Below are the code and all the weights of a small trained network. Each question names an input and a target symbol and asks about switching units off, where a switched-off unit gives its printed mean instead of its output.

import numpy as np


def w(rows, s, z=0):
    codes = np.array(rows[::2]) - 128.0
    scale = np.full(codes.shape[1], s)
    scale[-1] = z or s
    return codes * scale


def norm(h):
    return h / np.sqrt((h * h).mean(-1, keepdims=True) + 1e-5)


def f(y):
    return y / 2 * (1 + np.tanh(0.7978845608 * (y + 0.044715 * y**3)))


def softmax(a):
    e = np.exp(a - a.max(-1, keepdims=True))
    return e / e.sum(-1, keepdims=True)


def log_softmax(a):
    a = a - a.max(-1, keepdims=True)
    return a - np.log(np.exp(a).sum(-1, keepdims=True))


def net(x, mask):
    ids = ['εηθπφψω'.index(c) for c in x.split()]
    T = len(ids)
    res = E[ids] + P[:T]
    r = norm(res)
    for j in range(3):
        rows = slice(4 * j, 4 * j + 4)
        q, k, v = (r @ M[0][rows].T for M in (Q, K, V))
        z = softmax(np.where(np.tri(T) > 0, q @ k.T / 4**0.5, -1e9)) @ v
        o = O[0][rows]
        res = res + np.where(mask[j], z, o[:, -1]) @ o[:, :-1]
    y = f(norm(res) @ A[0][:, :-1].T + A[0][:, -1])
    res = res + np.where(mask[3:7], y, B[0][:, -1]) @ B[0][:, :-1]
    return log_softmax(norm(res)[-1] @ U[:, :-1].T + U[:, -1])


Q, K, V, O, A, B = {}, {}, {}, {}, {}, {}
E = w([
[112,141,122,188,157,177,163,197,133,220,126,143],'ε',
[126,201,86,102,175,128,158,175,134,164,154,75],'η',
[70,116,164,152,168,73,55,184,68,131,150,141],'θ',
[134,165,140,170,192,72,123,203,138,128,63,127],'π',
[140,94,82,175,237,127,116,143,50,142,126,112],'φ',
[147,136,138,157,127,68,155,7,125,145,117,111],'ψ',
[117,115,104,76,185,158,188,157,131,131,82,236],'ω',
],0.02)
P = w([
[192,180,230,179,115,183,214,88,154,136,232,221],'0',
[128,206,38,216,78,97,224,118,175,106,207,187],'1',
[106,186,174,152,139,180,241,82,136,103,158,134],'2',
[135,202,96,158,167,128,115,100,141,158,195,184],'3',
[78,181,160,134,174,157,242,126,102,104,125,116],'4',
[132,215,74,131,155,132,105,98,125,172,157,165],'5',
[78,156,165,140,147,139,191,126,82,130,115,80],'6',
[146,149,91,114,181,100,107,131,144,155,152,155],'7',
[67,128,168,102,157,116,221,169,81,136,80,68],'8',
[162,119,74,104,174,79,92,132,159,181,122,132],'9',
[106,76,170,115,128,134,167,156,105,142,51,37],'10',
[190,85,76,60,171,62,44,146,160,192,95,118],'11',
[58,64,123,62,95,118,165,171,49,174,37,88],'12',
[40,167,9,214,189,37,101,57,178,162,199,114],'13',
],0.011)
Q[0] = w([
[165,166,199,103,114,142,74,86,148,59,130,153],'h0',
[200,142,63,143,135,106,48,114,144,166,144,172],'h0',
[155,69,150,98,107,116,121,61,110,106,147,60],'h0',
[113,125,136,147,221,116,140,203,83,207,82,159],'h0',
[135,151,150,136,75,148,91,134,104,207,123,155],'h1',
[191,161,183,84,114,182,96,102,164,135,162,183],'h1',
[106,146,124,157,255,109,72,71,138,196,99,133],'h1',
[130,140,158,177,174,101,190,126,95,175,85,152],'h1',
[109,63,174,93,37,188,152,137,156,71,127,61],'h2',
[185,158,103,141,68,228,82,128,152,86,199,162],'h2',
[13,148,155,174,151,166,167,105,140,79,132,75],'h2',
[137,124,179,110,208,121,179,136,81,119,135,140],'h2',
],0.011)
K[0] = w([
[132,148,93,176,88,167,154,159,149,113,137,125],'h0',
[71,128,195,101,98,199,169,120,55,76,59,51],'h0',
[161,186,150,167,127,98,141,37,204,102,154,150],'h0',
[76,84,59,55,137,122,91,156,193,208,28,62],'h0',
[180,139,140,56,156,123,182,71,77,86,106,105],'h1',
[87,152,130,179,108,112,169,127,80,54,110,73],'h1',
[34,69,95,75,84,164,132,172,70,168,20,64],'h1',
[152,67,100,54,131,69,63,148,129,162,95,54],'h1',
[176,131,81,210,125,134,121,143,198,82,254,182],'h2',
[94,196,167,217,111,148,179,133,118,88,174,151],'h2',
[119,178,71,89,167,28,119,119,105,106,112,203],'h2',
[155,115,86,88,131,18,107,128,166,207,109,110],'h2',
],0.0092)
V[0] = w([
[79,54,139,60,233,192,134,214,80,159,61,170],'h0',
[61,121,105,75,114,111,133,129,199,150,154,101],'h0',
[114,137,172,217,190,130,151,200,193,255,115,124],'h0',
[180,144,111,139,53,81,86,83,123,84,4,121],'h0',
[208,157,134,180,159,147,80,170,172,159,88,45],'h1',
[175,130,115,67,146,35,50,123,103,17,64,102],'h1',
[38,225,118,68,138,74,152,132,149,165,92,143],'h1',
[76,74,228,203,102,92,63,197,125,182,123,195],'h1',
[64,154,221,127,102,40,63,94,127,123,165,71],'h2',
[181,142,72,203,241,105,133,211,107,166,86,86],'h2',
[188,188,179,129,76,104,145,185,195,128,35,232],'h2',
[172,107,137,195,127,78,139,13,149,151,110,79],'h2',
],0.0081)
O[0] = w([
[136,143,81,201,110,174,221,129,118,98,2,156,205],'h0',
[58,217,55,45,120,191,146,146,139,163,91,153,104],'h0',
[122,174,83,90,43,84,148,130,74,214,107,110,238],'h0',
[113,81,208,133,223,89,97,139,126,218,159,193,79],'h0',
[98,187,68,176,134,103,163,180,209,122,141,105,158],'h1',
[95,135,240,189,202,107,176,139,146,89,75,114,98],'h1',
[78,153,139,57,173,169,86,114,128,209,53,105,170],'h1',
[159,212,133,210,75,211,62,151,130,156,94,202,155],'h1',
[32,247,160,175,96,142,137,160,117,177,139,121,102],'h2',
[120,126,41,149,138,63,140,209,103,121,152,180,254],'h2',
[132,38,156,84,104,74,121,134,217,245,98,203,155],'h2',
[127,153,129,189,84,64,248,54,118,191,106,43,117],'h2',
],0.0081,0.019)
A[0] = w([
[108,180,136,135,161,63,24,166,58,163,68,75,255],'n0',
[120,188,160,161,155,96,162,207,159,114,112,140,173],'n1',
[122,109,114,88,22,181,133,97,168,154,130,119,92],'n2',
[170,197,153,93,191,81,2,208,151,167,210,134,177],'n3',
],0.0079,0.0055)
B[0] = w([
[21,72,105,141,161,224,105,28,107,206,189,132,253],'n0',
[154,118,134,141,122,167,163,60,51,26,168,52,205],'n1',
[113,181,186,145,208,92,69,176,113,115,63,138,134],'n2',
[1,58,154,129,207,176,122,165,120,114,171,167,153],'n3',
],0.0084,0.011)
U = w([
[145,106,101,93,22,140,142,89,96,163,166,169,150],'ε',
[94,126,101,63,184,185,156,132,157,132,166,101,201],'η',
[76,122,169,144,118,175,76,145,93,112,109,135,202],'θ',
[82,149,131,181,214,44,122,182,172,183,100,173,90],'π',
[162,89,95,164,163,108,164,117,78,81,183,147,3],'φ',
[112,137,158,118,100,85,155,2,118,159,90,116,49],'ψ',
[137,84,149,71,149,157,165,68,145,116,89,195,126],'ω',
],0.0074,0.0044)

Each question gives the input, a string of symbols that net reads in full, and the target symbol t.
The units are the heads (4 rows each of Q, K, V and O) and the neurons (one row each of A and B). Each row of codes is followed by its name. A weight is (code - 128) times the scale printed after its matrix; where a second scale follows, it is the last column's (O, A, B and U).
mask holds one flag per unit, heads first, then neurons. A switched-off unit (its flag False) gives its mean, the last column of its rows in O or B, instead of its output. The means were averaged over made-up inputs and are rounded, as every weight is.
A unit's drop is (log p(t) with every unit on - log p(t) with that unit switched off) / (log p(t) with every unit on - log p(t) with every unit switched off).
The circuit of an input: a set's keep is (log p(t) with only the set's units on - log p(t) with every unit switched off) / (log p(t) with every unit on - log p(t) with every unit switched off). Starting from all 7 units, units are removed one at a time, each time the one whose removal leaves the highest keep (on an exact tie, the one counted first), for as long as the keep stays at least 0.8.
circuit, biggest first: the units of the circuit, biggest drop first
unit that matters most: the unit with the biggest drop
top k neurons: the k neurons with the biggest drops, biggest first
which heads matter: for each layer, one digit per head in row order, 1 if its drop is at least 0.15 and else 0, layers parted by /
drop of u: that unit's drop, to one decimal
input ψ θ π ε ψ θ θ η, target θ: which heads matter : 011
input ε ε π ψ η φ ψ ε π ε ψ η, target ψ: which heads matter : 001
input θ ε ε θ π ω ω π ε φ π φ ω, target φ: which heads matter : 011
input ψ θ θ, target θ: circuit, biggest first : h1, h2
input ε π ε π θ η φ π φ φ, target φ: which heads matter : 011
input π ω ψ ε ε ψ θ, target ψ: which heads matter : 001
input π ε ε ε ε φ φ ε ψ π, target ψ: unit that matters most : h2
input π θ ε ε η η θ, target η: circuit, biggest first : h0, h1, n0
input φ ω π, target ω: which heads matter : 101
input θ φ π π ω φ φ ψ, target φ: circuit, biggest first : h2, h1
input ω ψ π π ω ε π π ε π φ π θ, target π: which heads matter : 111
input π π ω ε φ ε π π ω η π, target η: which heads matter : 110
input ψ π ε η θ ε π η ε ψ, target η: which heads matter : 100
input θ π ε π, target ε: circuit, biggest first : h0
input ε ω ε, target ω: which heads matter : 001
input π ψ θ θ ε θ ψ π φ ε, target φ: which heads matter : 011
input ψ π θ ε φ ε θ ω ε, target ω: circuit, biggest first : h2, h0
input ω η ε θ ψ π ω π ω, target π: circuit, biggest first : h2, h1
input ψ ω φ π ψ ε φ ψ θ φ π ψ, target π: which heads matter : 100
input η π ψ π π θ π, target θ: circuit, biggest first : h1, n1
input θ η θ θ ω π π θ θ ε φ π, target φ: which heads matter : 001
input φ π ω θ φ φ π ε ε η ω π φ, target π: circuit, biggest first : h0, h1
input ψ ω π ε ω π π ε θ π η ε, target η: circuit, biggest first : h1, h2
input π θ π ε ε ψ θ π π ω φ η φ η, target φ: which heads matter : 111
input η ψ η ω π ψ, target η: top 2 neurons : n3, n0
input θ π π θ π ψ ε π ω π η π, target η: top neuron : n0
input η φ φ η, target φ: drop of h2 : 0.3
input φ φ ω φ π ω θ φ ω ψ, target ω: drop of h0 : 0.2
